After every row comes roughly how far along a hidden order it lies, from 0 to 30.
In the rows, 128 means zero.
[161 169 114  82 232  85 127 168  68 144 121 129 104 134 152 137 139 143
 153 142 145  66 119 124 181 135 153 138 130 127 134 109 144] | 28
[117 113 126 128  31 116 125  88 134 124 123 116 126 156 154 132 125 159
 137 103 143 217 126 131 111 130 126 134 127 233 120 133  76] | 30
[140 107 121  64 221 156 146 158 128 175 121 122 101 115 123 128 140 161
 146 155 136  61 114 112 127 138 113 128 126 135 143 119 152] | 4
[154 116 120  58 197 124 137 161 113 192 117 138 122 123 119 131 144 161
 142 158 146  27 119 128 112 125 107 126 126 125 129 128 149] | 0
[132  69 136  63  85 190 118 129  88 135 120 146 151 149 144 130 134 137
 133 118 110 116 137 112 103 152 113 135 132 205  99 139  96] | 0
[166 126 124 122 249 110 152 174 170 126 124 133  70 146 139 125 134 154
 151 139 110 148 115 134 105 114 178 126 126  27 145 108 151] | 0
[122  55 132 129  45 122 137 103 118  99 122 125 132 156 153 129 125 149
 136  93 143 145 130 131 132 122 138 134 134 223  97 114  78] | 28
[142 116 118  67 226 133 134 150 151 163 121 116  76 122 117 128 139 178
 154 157 144  51 104 128 121 132 147 127 126 154 146 108 144] | 12
[107 126 126 122 145  66 128 124 149  97 127 122 111 138  98  95 118 133
 137 118 132 255 143 145 127 100 169 118 123 149  98 114  92] | 30
[125  53 132 119  43 152 127 120 105 109 128 118 142 152 155 128 127 141
 133  88 130 164 133 129 114 148 132 135 132 137 103 131  88] | 21
[104  78 128 149  26 109 132  62 158 101 131 119 107 150 128 124 122 165
 131 114 134 255 124 126 104 121 126 134 130 179 109 138  81] | 21
[167 135 109 148 153  44 125 133 150 135 126 142 104 137 161 131 130 129
 149 152 128 136 126 133 151 108 180 137 126  39 118 113 107] | 22
[162  61 136  75 173 172 157 185 130 150 108 111 117 139 160 125 129 164
 161 128 171  42 118 123 130 151 132 146 129 156 132 101 131] | 14
[128 142 107 108 110  62 125 100 177 119 118 140  93 154 123 136 121 178
 135 144  98 253 144 140 104  93 186 111 126 108  96 126  94] | 21
[140  71 132  65 125 162 123 124  92 154 123 132 127 144 136 126 135 158
 126 128 120 125 129 102 123 122 105 131 133 225 113 134 104] | 5
[165 149 117 126 145 147 132 171 149 120 122 107  79 110 126 143 135 157
 158 134 167  35  97 138 119 121 155 122 128  74 142 116 135] | 22
[176 206 132 149 223 117 136 154 146 118 126 142  87 137 119 150 132 124
 137 139 152  57 120 124 129 112 138 148 124  57 159 114 171] | 4
[112 118 133 105 133  81 123 134 169 100 125 125 116 164  88 123 116 171
 131 116 117 255 142 150 127 123 157 129 122 125  97 113  84] | 28
[138 199 130 122 242 111 130 171 113 112 123 127  97 138 103 146 134 130
 143 126 164  48 121 127 183 124 139 144 125  90 147 104 119] | 20
[166 112 129 134 134 167 136 130 145 110 121 115 144 133 154 126 137 121
 142 104 169  36  98 119 140 122 123 142 136 188 127 124 135] | 21
[168  85 122  74 141 162 145 170  94 168 107 112 143 133 171 145 139 150
 133 122 181  31 124 127 124 156 126 140 127 155 120 126 127] | 22
[169 189 120 169 168  87 148 128 162 129 129 145  82 143 151 138 131 153
 146 150 122 145 113 124 155 115 137 139 126  31 155 119 165] | 6
[146 107 122 112 119 123 120 104  74 128 125 111 116 130 135 148 129 142
 136 120 131 112 109 107 152 152  94 132 134 237 122 134 113] | 28
[172 216 116 131 157  43 133 159 140 137 122 133 124 144 151 117 128 121
 146 145 136 149 138 128 160 113 164 129 123 135 139 103 143] | 30
[157  80 124  77 123 189 146 128 110 169 113 122 116 128 153 130 141 148
 149 132 151  23 120 120 107 150 114 139 127 139 137 113 140] | 6
[142  57 140  74 132 173 125 114  94 142 122 128 134 146 140 125 133 152
 125 115 111 128 126 106 128 150 110 138 131 209 110 132 100] | 0
[114 109 139 104  73 143 119  77 189 112 130 146 104 169  84 116 120 176
 110 133 114 240 123 126  94 120 112 128 124 182 108 140  90] | 0
[129 144 114 137 124  84 130  90 183 113 131 147  92 154 122 114 120 166
 127 143  90 251 136 141  91  93 180 115 126 136 109 127 102] | 12
[145 141 112  95 232 148 144 164 160 148 125 144  79 126 130 127 135 152
 143 156  98  71 121 131 103 120 180 118 126  34 132 118 149] | 0
[179 119 126 135 151 135 129 134  91 131 119 140 121 131 177 164 129 120
 136 111 140  12 105 114 118 155 138 146 135 125 128 136 137] | 5
[119 119 141 114  78 154 112  92 140 109 129 148 123 166  76 115 119 145
 133 130 108 126 129 131  99 125 112 125 127 172 104 137  93] | 0
[159 174 128 138 184 132 125 122 254  92 119 140  66 154  66 125 130 170
 129 131 122 169 117 146  99  79 161 120 122  59 126 121 128] | 5
[140 138 120 138 212 124 147 162 128 114 129  93  88  97 126 141 129 137
 155 129 134  55  93 137 138 131 139 123 127  96 150 112 157] | 28
[113  74 124 121  13 123 124 127 137 104 126 118 124 151 143 130 123 162
 132 111 138 232 126 125 108 131 130 127 132 220  96 143  75] | 28
[106 101 131 120  46 138 118  64 175 115 132 141 109 153  98 131 120 165
 112 129 111 124 125 127  99 115 118 125 127 120 110 146  90] | 5
[110  89 128  96 136 125 121 101  70 133 128 115 130 121 137 135 133 139
 132 124 132 109 117 106 159 153 103 128 134 248 122 136 114] | 21
[150 121 129 110 222 115 140 131  73 120 122 134 100 129 178 124 140 141
 146 137 123 133 127 129 168 142 160 144 132 121 135 113 147] | 13
[167 191 116 164 173  57 152 117 166 127 128 141  79 141 156 127 130 141
 150 148 128 146 123 127 162 112 177 141 125  39 153 103 157] | 14
[142 146 112 120 127 121 140 158 133 134 125  97  86 103 126 146 135 142
 158 143 178 114  97 131 134 126 120 131 129 109 145 119 121] | 30
[155 158 128  53  55 134 104 125  83 160 116 150 173 158 145 138 134 125
 118 118 130  85 134 118  83 124 117 128 133 186  87 153  90] | 5
[169 125 125 121 174  47 123 176 149 125 120 136 117 156 122 112 126 147
 144 131 141 160 139 146 162 107 168 135 120  58 137  95 145] | 27
[136 122 124 111 134 128 120 112 146 117 123 109 105 129 139 155 135 133
 141 114 182  90 120 112 148 151 108 134 134 225 123 130 115] | 30
[188 221 125 128 141 127 117 163 119 131 125 143 105 131 102 154 134 111
 136 147 163  27  99 126 161 124 131 140 126  60 121 124 169] | 12
[154 176 121 104 114 136 121 114 207 107 122 154  84 147 124 129 121 146
 120 149 106 178 115 143  85  92 165 114 124  34 120 134 121] | 0
[114 134 119 104 153  91 152 164 161 130 129 129  63 132 110 101 129 182
 149 124 106 152 120 132 133 100 183 117 125  56 139 104 144] | 12
[141 179 128 124 225 102 123 149 185  87 130 126  81 146  56 117 120 163
 139 128 136 172 106 148 128  83 156 116 120  71 132 109 127] | 22
[143 133 117 108 252 124 145 163 153 140 123 138 112 124 127 108 133 166
 143 153  96 101 129 130 115 108 177 118 125 133 135 111 150] | 4
[169 108 124  36 193 194 123 170 124 143 111 135 117 137 125 133 143 159
 149 152 153  16 115 117 113 149 121 135 126 133 129 120 143] | 1
[146 167 116  95 249  68 135 161 163 121 130 119  70 133  78  93 124 171
 144 152 125 175 123 139 140  92 169 110 123  98 133 105 135] | 27
[141 156 110  94 196  94 121 121  49 163 124 136 126 122 130 145 140 116
 142 146 128  36 128 110 167 143 128 131 132 124 131 132 152] | 22
[168 195 112  81 225  90 112 168  62 170 122 129 130 126 129 155 130 139
 139 148 155  42 116 117 174 133 136 129 130 116 131 120 151] | 30
[125 137 121 160 132 113 135  94 193 108 135 147  85 144 120 116 118 160
 125 130  86 240 131 137  91  93 166 118 126  66 120 132 125] | 4
[148 202 104  74 142  80 110 149 142 135 121 129 100 129  72 123 125 143
 132 166 139 134 131 145 125  92 148 100 124  81 113 125 127] | 30
[183 124 122 107 123 179 118 130  88 129 116 132 118 138 167 130 130 116
 143 115 159   9  95 117 119 125 132 147 135 147 123 137 124] | 12
[147  70 137  86  64 172 118 120 139 125 115 136 109 163 124 129 136 150
 132 131 129 126 131 125 105 147 130 136 131 202  93 130  82] | 13
[193 210 127 147 199 111 131 138 167 131 125 154 103 150 128 151 133 131
 136 141 139  66 101 123 145 115 144 144 125  41 156 119 118] | 0
[172 126 120 129 204 122 137 127 143 127 124 129  99 105 136 127 129 134
 148 134 143  29 102 140 109 127 158 115 127  48 142 119 157] | 14
[174 140 114  92 111 149 109 115  70 136 116 140 120 135 141 170 138 112
 141 121 184  40  97 116 117 150 109 129 137 192 112 144 116] | 27
[132 189 120 110 234  87 119 152 166 125 132 118 109 134  52 116 121 151
 130 146 138 174 123 148 136  90 154 111 122  77 131 115 138] | 28
[151 193 126 129 187 121 132 141 199  98 132 135  84 143  54 126 120 148
 124 142 137 160 105 150 108  88 148 130 121  49 127 125 132] | 13
[123 123 131  82 126 118 110 135 151 112 125 136 133 168 123 107 130 151
 118 125 114 119 142 148 111 125 136 117 123 140  91 126 120] | 21
[167 141 122 108 234 109 112 170  79 137 123 131 123 132 110 149 135 114
 138 143 164  36 108 123 120 128 136 135 128  94 138 114 155] | 27
[152 104 132 151 163 134 137 129  79 128 125 137 114 122 195 156 139 112
 138 109 122  20  97 111 137 153 143 150 135 123 139 126 150] | 0
[129 139 113 112 205 125 139 142 120 147 126  99 105  95 123 141 135 137
 151 143 131  35  96 123 124 133 116 115 129 132 149 122 161] | 27
[116  92 150  90 125 127 127 132 184  87 127 131  97 146  62 111 119 180
 125 117 118 255 134 140 124 104 135 139 120 167 102 105 120] | 13
[179 130 120 115 215 171 142 162 153 134 124 131  83 120 137 139 135 145
 138 140 131  29 108 138  99 120 170 121 127  29 122 116 153] | 6
[182 125 121 162 167 108 140 133 155 129 127 153  79 135 124 145 132 132
 138 131 127  96 104 123 148 115 158 144 126  32 164 120 172] | 0
[169 102 127 128 199 152 146 141  94 134 120 141  91 146 188 145 141 143
 147 121 115  23 118 106 134 148 163 150 133 110 138 114 143] | 0
[131 168 110  90 246  87 125 126 140 143 130 132  90 139  96 111 130 138
 140 161 112 122 129 135 133 100 168 127 125  64 126 116 137] | 20
[126 137 117  92 218 123 147 143 130 150 128 138  90 101 121 128 135 154
 152 147 162  61 102 117 143 127 117 123 128 135 151 112 124] | 20
[109 128 129 128  33 117 123  56 168 107 129 132 106 153 117 124 120 168
 121 122 127 255 123 124  96 119 121 125 129 200 114 126  85] | 13
[149 114 124 125 196 140 139 142  68 146 124 139 115 125 188 143 140 136
 142 128 110  46 127 106 151 150 163 145 133 135 137 121 148] | 5
[141 155 125 141 139 114 131 121 140 103 134 150  78 147 108 127 120 150
 124 144 101 213 121 141  89  82 172 130 125  53 125 132 122] | 0
[122  93 123  62 112 142 118 124  83 153 122 133 113 139 137 137 133 149
 129 133 137 122 119 103 127 147 105 131 133 226 112 128  99] | 13
[121 126 141  87  98 150 110 105 173 117 127 146 124 141  74 111 119 175
 109 130 135 217 129 137 100 106 120 122 123 165  99 133  90] | 5
[131 119 118 111 111  65 131 116 176 105 125 131  87 165 112 126 118 180
 137 129 112 255 139 145 113  92 182 116 125 152  98 117  84] | 27
[137 173 120 160 155 117 141 133 153 117 127 129 101 143 147 118 126 143
 157 140 138 175 132 139 169 113 182 135 123  49 148  96 153] | 28
